Each row was made from one path, in order. Every step used is in the known rows, and no mark comes twice. Write each row's path.
Each row is shifted at random along 6 fixed directions that mean nothing.
Known rows:
F K X T: [ 221  -74  202 -147  281 -246  169  236  -37  213 -308 -123  264  170
   64  -80   34  -75 -171  -69  194  -17 -118  -42  -91  163 -213  -98
 -267    8  -79  257 -382  -29  -45 -381   -5  136 -371 -213   15   24
  -80   97 -389  -81 -131  172]
L F C A K: [  44   -1   85 -261  345   58  132 -126 -152  184   85 -120  192    2
  134 -339  352  190   66 -105  257 -165 -116   79   -8  172   63 -241
  -35 -100   -5  120 -465 -318 -232 -357   53   53 -125  -62  148  102
  -86  185 -209   64 -174  185]
F K C A: [ 211   98 -179  -73  155  139   44 -192 -111  313 -165   62 -250   65
  219 -317   57 -218 -290 -124  224   28   29  -44  151   -5  -31  -22
 -198    3   -3  -17 -263  212  -38 -354 -200   -5   78 -207  173   45
  123   24   65   64  -31 -105]
G F K C: [ 369   32  -74   15  -56  -25   15  181   26  384 -306 -120 -194  276
  170 -230 -170  -11 -406 -326  447  170 -172  188  102  168 -138 -174
  -86 -129  -26   88 -463  285 -113 -284 -364   18 -162 -263  181   11
    2  -88 -267  181 -287  -41]
X G K C L: [ 439   73  104 -225  339 -197  196   33   41  251 -245  -95  124  250
   52 -167    5 -260 -132  -12 -100 -160 -305 -189 -110   13 -144   64
 -370   60 -101   19  -90   61  100 -384    5  -33 -178 -379  362  -14
  138  -66 -199 -147  -44  111]
C L F A T X: [ 255  -35  104 -237  156   -3   66    1  -88  228 -102 -154    5   36
  -55 -130  258  198    4  -59    0  -20 -177   -4  -62 -104 -180 -233
 -305 -119   65  -17 -393 -129 -171 -239  -30   83  186 -198   86   37
 -244  -51 -132   29 -119  152]
A T F C: [ 206   20   86  -95 -137    4  136   47   14  119 -344 -113  -33   -4
   53 -124  108  117  103   75  197   81 -102 -153  127  -19 -164 -225
 -127  -68   67  201 -341 -102 -302 -171 -156   26  158 -159 -212  159
 -194   14 -103   53  107  150]
F G K L X: [ -92  167 -140 -345  166 -181  -36   -9  -42  148   17 -127   53   -6
   39 -119   75 -266 -378 -393  241  184  119  344 -123  -91 -151   -4
  -90  -35 -264  -46  -42   57  108 -194  -43  354  150 -114  401 -201
  175 -393  378  286 -348  -22]
T X G F K: [ 382  316 -114 -136   48 -278  411  -83 -287  247 -316 -121  -80  259
  109  -22  -79 -242 -105  191  150  443 -311  -67  -95 -101   50  -68
 -473 -161  -38  -86 -244  117  -74 -263  195   49 -123 -175  212   75
  339 -100   67 -234  115    0]
G K F C T L X: [ 315  -55   17 -258  189  -77   28   39  -56  205 -207    7  111   72
    2 -162    8 -106 -236 -252  124  226    3  -72 -134   94 -233  -21
 -335 -192 -124  -24 -399   58    9 -398  -44   46  203  -85  324  -69
  128 -275  152   88  -61  -15]
A K F C: [ 437 -296   48 -160  122  -36  108   74   -1   62 -424  -16 -166  252
  168 -239 -121 -172 -313   34  134   86 -103 -177   90  -89  -29    5
  -70   59   42   60 -315  134   90 -244 -128  -54    8 -355  231  185
 -123  -24 -170 -159 -104  322]
L T X F G: [   5  289   44 -404   98 -260  285 -109 -231   71 -106 -128  137 -101
   34  121  195  -50   83  -21  -55  260 -100  -50 -136 -107  -94  -82
 -488   54 -165   68 -115   10  -40 -196  117  357  305  182   36    1
  -10 -361  204   41   91   59]
G F C K: [ 751  -25  -10 -242   26   65   85  -48 -123  317 -624   42  -53   92
  142 -226   14 -195  -25  -13   39  -45   26 -387  150   -7 -102  124
 -389   -3  111   91 -262  352   33 -314 -168 -125  214 -240   13  175
  -61 -129 -221  -88  190   47]
K L X G F C T: [ 598   23    2 -191  118 -202  149  124    7  393 -566 -108 -112  115
  169  -35 -144 -129 -424 -356  131  277 -152  -88   22  -33 -189  -58
 -556  -48    2  -23 -311  277   21 -251 -142  -18  193 -347  368   69
 -133 -180 -212  -57 -168   51]
X G K C: [  51  226   24 -271  155 -175  168  -80   48  214  -73 -101  225   54
   10  -86   77 -288   36  -40   38 -228 -172  -79  -40   46 -221  152
 -261  127 -169  185   69  102  -71 -253  -79  182   67  -81  142 -119
  244 -237   21  106    8    2]
A K F C L T X G: [ 308    5  148 -268  190   73  201 -167  -68  342 -279  -66  157  -66
  193  -13  154   54  216   56   59 -210 -282 -421   13  100  -92  -45
 -407  164  -64  236 -384  -39 -125 -413 -140  181  305  -92 -179  135
  -60  140 -356 -189  133  242]
K C T X F A: [ 236    5  -17 -204  182  -97  133  -56  -20  239 -319 -104  -11  -61
  -14  -97  200 -100 -194   -9 -183   50   14 -341   31 -118 -280   83
 -478  267  -44   68 -116  313   57 -315 -260  173  450 -130   17  -25
 -170 -369   29   58   72   34]
G K F C A: [ 246 -171   21 -342  263   33  -32 -148  -39  213 -139   -5  199  -42
   65 -281  313 -169 -146  -34  -18 -304  162 -122  -17   76 -258  211
 -184  145  -77  153 -188  216  121 -391 -157  121  181  -68  156  -33
  -10 -257  -19  183 -108   91]
C G K X F A: [ 381   22 -285  104   89  101   38   23   13  629 -392 -161 -523   74
  374 -216 -125  109 -482 -268  286  125  -12  -82  275   19  154 -133
 -116   82 -247 -182 -478  673   55  -43 -230  -20  -84 -394  223  -32
 -112 -154 -390  -27 -279 -135]
G F A K C: [ 160   41 -125  -90  -74  128 -106  -55  131  294 -187  -64 -145   50
   52 -269   53   24 -211 -205  320  -59   22   43  201    1 -209  -19
   97   54  -44  118 -212  338 -109 -178 -491  204  307 -154    1  -26
  -50 -306  -20  360 -112  -28]
K L T F: [ 141  111   48 -107   96  107  127  -87  -45  224 -384  -52  -63  -50
  466 -138  108   39 -230  -79  -86   29 -117 -210  112  200   41 -221
 -340  135   17  117 -231   98   65  -94  -83   21   32 -204  -49  300
  -56   21 -193 -103   43  154]
L X F G K C A: [ 453  208   20 -305  455 -127  296 -171 -240  334 -289  129  152   95
  226 -236  188 -134 -193 -199  142  153 -150 -236  -38  157    6  -45
 -443    2  -97  -18 -404   46  -77 -498  103  -74 -187 -118  268   33
  155   14  -52 -135   81  -21]
K F A T L X: [ 115  149 -225   56 -126  179   37 -167  -92  235 -195   21 -423   43
  347 -223  -71  213 -384 -200  316  304  -99   54  214  -22   -3 -283
 -110 -154  -80 -118 -513  181 -160  -95 -151   52   87 -200  113   41
  -51  -23   81  107  -53  -85]
X F K L: [-124  386 -158 -193  -33 -139  117 -107 -179  249  -19 -142 -149 -124
  283 -118  158 -100 -134 -196  274  100   15   63   57   36  -32 -174
 -163  150 -213  168 -198  158  -95  -11 -211  326  230 -122  -69 -108
  152 -281   92  251  -97  -86]
F C A T X: [  82 -116  154 -242  118  -27   55  -53    3  102  -66 -110  291 -123
 -200  -94  447  130  182   55   76 -175   35  -16  -49  -59 -264  -77
 -105   13   21  184 -345 -198 -206 -398 -102  209  188   91 -120   24
 -240   67  -59  158   59  167]
A T F C G: [ 456 -173  195 -158   73  -71  133  141   36  136 -394 -143   36  141
  -70 -103   90   43  -51   68   45   98 -115  -60   37  -66 -129 -201
 -212  -55   93   77 -394 -104 -165 -328  -53  -63   25 -222   11  152
 -308   35 -260 -145  -41  269]
K X T F C: [ 303   84  -64   58  -80 -125  229   96   64  373 -597 -158 -314   52
  347  -15 -175  -13 -213   25  141  323  -88 -324  237  -23 -107  -93
 -312  -40  -13  101 -319  330  -56  -34 -139   14  154 -374   -1  145
  -77 -172 -170   14   60  -79]
F C T L X: [ 167  234 -174  -75  118  -52  167   -8 -184  117 -178  -92 -171   67
  141 -178  -28   68 -186 -202  201  472  -65   -8  -17  -22   79 -317
 -299 -342 -152 -208 -413 -174  -44 -263  133   16  -27 -191  374   54
   85   44  256   -4   33 -109]
G K L F: [  75  170 -229 -167  127   64   58 -167 -140  280 -189    8 -193   19
  400 -288   54 -261 -348 -131   52  125   26  -16   47   51  108  -14
 -180  -21  -87 -113  -49  199  116   34   22  -17   25 -240  351   57
  341 -286  217   81  -98  -74]
C K F A T L X: [ 200  -47   15 -168   51   97  -83 -100  -49  235  -55  -21  -94  -12
   16 -226   68  110 -230 -260  119   30   -7   66   24  -50 -175 -152
 -136  -60  -33  -17 -484  119  -78 -319 -173  112  355  -71   47  -61
 -169 -157  -53   90  -71   87]
K L F A T X G: [ 264  117  185 -230  291 -149  260  -89  -52  220 -253   34  187  178
  118 -118  114  -57 -175   24   73  168 -344   16 -118  -55 -125 -165
 -470 -133  119   55 -375 -193 -220 -380  125   11 -128 -222  199  104
   29   29 -131 -165  -37  177]
X T F G K C L: [ 334  408 -172   -7    1  -29  187 -134   24  463 -230  -15 -370  115
  260 -151 -138 -209 -139  -39  139  469 -151 -180  141  -49   -4 -139
 -317 -211  -93 -154 -175  173  -28 -226  -72  -22  213 -420  234  -20
  383 -337  228  122  129 -346]
X K F A T L: [ 225  250  105 -298  165 -114  168 -238 -133  -45 -135  209  201  127
   14  -74  138 -265    6  195  -40  178 -101 -102  -94 -125 -159   78
 -418 -126   58   84 -247  -44 -100 -379  124   95  120  -89  141   26
  314 -223  301  -47  306  -28]
G K L T X F: [ 491   45  158 -221   78  -59  200   26   16  311 -570  165   30   23
  195   19   -4 -182  -71  -67  -37  198 -174 -418  -14   92 -128    4
 -517   73   47  108 -320  357   -5 -168  -85  -46  236  -82  -44  205
  158 -258 -156 -177  274   48]
T L X K: [   6  292  267 -269  113 -269  275  145 -102 -113  -31 -172  386   59
  -22  137  171  136  209 -145  116   53 -312   29 -141  228  -93 -241
 -278  -52  -51  259 -475 -206 -224 -212  174  233  -75   10  -66   57
  122  106 -140 -143  117  131]
A T X G: [  50   81   57 -205 -185 -187  227  -36  -37   70 -200 -189   40  -91
 -156  163  130 -104  225  177  -41   16 -139 -158   -6 -247 -210   21
 -271  142  -15  126   26   44 -233  -13  -25  226  414   42 -180  -18
  -56 -182   68  -26  209  159]
X T F A C G: [ 448  -37  256 -271  -14 -140  138  139  238  127 -345 -124   61   32
 -200   28  131  -64  103  143 -137  -71  -80 -272  179 -138 -347   29
 -357  194  142  195 -197  253 -131 -247 -200  184  532 -185 -213   93
 -307 -434 -253  -26  101  173]
C G F A T X: [ 396   -1 -101 -111   32   42   15  -91  -61  371 -233  -77  -85  102
  -95  -96  149    7 -184  -21   67  176   13  124   54 -125  -44  -91
 -193 -106  -19 -184 -289  196  -68 -247  -81   54   85  -56  162  -19
  -54 -176   -3   49  -38  -28]
X T L F A C G: [ 188  199  181 -246   95 -233  142  109  135   27   75  -93   74  180
 -188  -33   42   22   -9  -66   34  272 -220  213  -53 -116 -142 -214
 -235 -255   11  -84 -363 -163 -205 -276   93  196  186  -79  292  -84
    9 -406   77  109  -56  -26]

Write each row's path:
[ 387  126   60 -242  343  -46  197 -196  -52  339 -223   86  118   79
  186 -284  149 -159 -125  -21  136   28 -190  -65  -78  -10  -56  -36
 -373 -123    6  -12 -304  -77 -145 -438   92  -88  -91 -234  332   54
  152  -38 -108  -69  -21   38] => X G K L F C A T
[ 295   -4  -31 -194  258  210  -71 -109   30  367 -202   37   20   12
  124 -375  223    6 -158 -148   62 -241  -49 -137   42   61 -225  -20
 -207   21  -45   34 -254   87  -55 -367 -260   18  107 -252  122   -8
  -44 -150  -96  161 -103   -6] => G K C L F A T
[ 234  309  -41 -310  102 -293  121   34 -158  115  -97 -133  176   54
 -132   -1   97  -74  -65 -220  134  454  -19  161 -200  -27 -178  -97
 -398 -330 -114  -53 -315  -54  -53 -319   63  210  266   15  386  -87
  216 -420  347  223   20 -167] => G F C T L X K
[ 234   13  234 -296  204 -327  158  180   93  306 -155 -188  324   61
 -147   90  214  -24  -11 -142  111   87 -163   65 -177   76 -234 -103
 -275   44 -116  191 -489   39  -90 -364 -117  259  138  -27   42 -108
   15 -244 -227   58 -141   99] => T X F C G K L
[ 394   14   63 -168  137  295   48 -110   84  473 -426  176  223  -97
  182  -64  209 -136  133   -2  -22 -266 -118 -505  138  241   78   39
 -339  181   -3   50 -317   89 -137 -317 -145   -4  100   61 -211  198
  171  133 -275 -231  324  105] => A C G K L T X
[ 220  355 -110  -38  -33   74  137  -93  185  416 -272    3 -262   44
  311 -205 -133    0 -184  -93  291  155 -303 -132  176  -21  -36 -166
 -276  -58  -82   -4 -353  282 -177 -205 -214  114  203 -273   67  134
  124 -279 -113   43   -2  -47] => X G K L T F A C
[ 310  103  137 -216   87 -117   41  152  264  304  -37  -60   57  156
 -276  -54   -9  103   63 -144  217   28 -370   50  -89 -169 -295 -167
 -268 -253  -54  -38 -483   -7 -229 -417 -158  224  233  -96  187  -19
  -77 -266 -124  132  -76   71] => F A C L T X G K
[ 244  -25   92 -233  236  -54   72   95  -48  235 -240  -44  222    7
    7 -223  194 -124 -171 -118   78   68  -74 -235  -76  122 -109 -176
 -317   13   28   51 -353 -251 -154 -402 -104   50  127 -126   10  114
   -7  -15  -30  -76   17  270] => A C T F K L X
[ 287   69  -60  -40  213  166   91 -221 -206  424 -222   29  196   30
  175 -328  365   42 -133   45  197  -35  -60 -109  -16  258  -37 -116
 -167   19  -10   73 -443  -46 -154 -553 -174   23 -246   -1 -102   74
  133  212 -158   33  107    6] => G F K C A T X
[ -10  290 -131 -122  154 -252  129   62  -84  198   86 -209 -145  145
  -42 -102 -165 -122 -381 -378  308  471 -182  330 -163  -84 -147 -247
 -313 -239 -225 -137 -315  -66 -100 -390  -49  235  166 -142  464 -205
  164 -231  270  126 -270 -117] => F K C T L X G
[  83  260  -65  -25   59   33  151 -151 -146  186  -76  -79 -154  -82
  264 -277  246  168 -126  -65  226  101  -82 -111   64   88   -7 -274
  -98  157 -140   94 -477   67 -195 -320 -250  169   90 -127 -155  -39
  -30  -25 -102   84   59  -42] => X F K C A T L
[  91  -13  124 -337  211  -10   64  -69 -152   -2 -273  -60  363 -111
  100 -160  283  -48  -16    6    8  -63   73 -232 -171   40 -183   42
 -226  106 -113  153 -149 -151 -148 -342   13  214  109  -41  -71  -88
  -35 -140   71  -34   46  193] => A T L F G K X
[ 563  -54  177 -133   53    1  146 -111    2  276 -266  178  -38   93
  -16  -87  -13  -43  -51 -117  121  191 -212 -219  -23   -3 -151  -71
 -332 -186  116  -75 -492  113 -305 -340   12 -216  234  -83  153   28
   98  -18  -85 -152  248   17] => C A T L X G K F
[ 379  -92  121 -281   36 -172  213   74 -142  -74 -570 -176  -72   -1
  126  -21  -28 -138 -192  106  -67  115  -70 -321  -63 -249 -261   81
 -480  238   43  142 -155  231  -93 -193  -62  171  437 -260  -63   40
 -303 -275 -134 -292  -15  311] => A T L F K X G
